Below is a small trained network, with its code and all its weights. Each question gives an input and a class and asks what happens when units are switched off, that is, made to give their printed mean instead of their output.

import numpy as np


def w(rows, s, z=0):
    codes = np.array(rows[::2]) - 128.0
    scale = np.full(codes.shape[1], s)
    scale[-1] = z or s
    return codes * scale


def f(y):
    return y / 2 * (1 + np.tanh(0.7978845608 * (y + 0.044715 * y**3)))


def log_softmax(a):
    a = a - a.max(-1, keepdims=True)
    return a - np.log(np.exp(a).sum(-1, keepdims=True))


def net(x, mask):
    res = np.array(x, float).reshape(1, 5) / 4 @ E
    y = f(res @ A[0][:, :-1].T + A[0][:, -1])
    res = res + np.where(mask, y, B[0][:, -1]) @ B[0][:, :-1]
    return log_softmax(res[-1] @ U[:, :-1].T + U[:, -1])


A, B = {}, {}
E = w([
[153,9,121,109],'x0',
[185,105,164,173],'x1',
[11,134,147,100],'x2',
[72,1,203,166],'x3',
[179,98,238,106],'x4',
],0.0091)
A[0] = w([
[150,130,249,135,204],'n1',
[95,167,223,27,75],'n2',
[131,44,211,188,130],'n3',
[189,70,102,60,148],'n4',
[253,140,106,205,254],'n5',
[160,54,208,66,61],'n6',
],0.013,0.0047)
B[0] = w([
[57,151,77,118,230],'n1',
[250,129,63,81,190],'n2',
[109,36,162,246,255],'n3',
[238,146,90,177,193],'n4',
[143,231,76,125,245],'n5',
[147,191,93,105,224],'n6',
],0.018,0.012)
U = w([
[128,61,146,83,66],'0',
[120,156,85,99,253],'1',
[63,219,99,119,153],'2',
[155,175,168,35,152],'3',
[196,103,121,126,156],'4',
[125,12,204,129,13],'5',
[99,99,117,177,111],'6',
[172,153,250,136,27],'7',
],0.015,0.0074)

Each question gives the input, the list of numbers given to net, and the class t.
The units are the neurons (one row each of A and B). Each row of codes is followed by its name. A weight is (code - 128) times the scale printed after its matrix; where a second scale follows, it is the last column's (A, B and U).
mask holds one flag per neuron, in row order. A switched-off neuron (its flag False) gives its mean, the last column of its row in B, instead of its output. The means were averaged over made-up inputs and are rounded, as every weight is.
A unit's drop is (log p(t) with every unit on - log p(t) with that unit switched off) / (log p(t) with every unit on - log p(t) with every unit switched off).
The circuit of an input: a set's keep is (log p(t) with only the set's units on - log p(t) with every unit switched off) / (log p(t) with every unit on - log p(t) with every unit switched off). Starting from all 6 units, units are removed one at a time, each time the one whose removal leaves the highest keep (on an exact tie, the one counted first), for as long as the keep stays at least 0.8.
units of the circuit, in order: the units of the circuit, biggest drop first
unit that matters most: the unit with the biggest drop
top k neurons: the k neurons with the biggest drops, biggest first
input [-6,3,4,4,5], class 6: unit that matters most	n3
input [-8,0,1,1,4], class 3: units of the circuit, in order	n3; n2
input [3,-5,-2,-3,0], class 4: top 2 neurons	n1; n6
input [-8,1,4,-5,7], class 3: units of the circuit, in order	n2; n3
input [-1,-7,4,-8,6], class 3: top 2 neurons	n3; n4
input [-7,-4,-1,2,1], class 3: units of the circuit, in order	n3; n5; n1
input [6,-4,-7,8,0], class 6: units of the circuit, in order	n3; n6
input [1,-7,-6,-3,7], class 2: top 2 neurons	n5; n3
input [-2,-5,7,2,7], class 1: units of the circuit, in order	n2; n1
input [0,-5,-5,-4,5], class 2: top 3 neurons	n5; n3; n2
input [4,-8,5,1,3], class 3: top 3 neurons	n3; n4; n1
input [-6,-8,-1,3,0], class 1: units of the circuit, in order	n5; n2
input [-4,-2,6,-1,6], class 1: top 3 neurons	n2; n1; n3
input [2,-7,7,-8,4], class 4: top 4 neurons	n2; n5; n1; n6
input [2,-6,4,-3,4], class 4: units of the circuit, in order	n2
input [-5,-8,7,-3,6], class 3: top 3 neurons	n3; n2; n4
input [8,6,-4,4,0], class 6: top 3 neurons	n3; n2; n1
input [-2,0,-6,-2,-3], class 2: top 2 neurons	n5; n2
input [7,-8,8,7,-8], class 5: units of the circuit, in order	n5; n1
input [3,-6,0,-1,3], class 4: unit that matters most	n5
input [-5,-5,-8,6,4], class 2: top 2 neurons	n1; n5
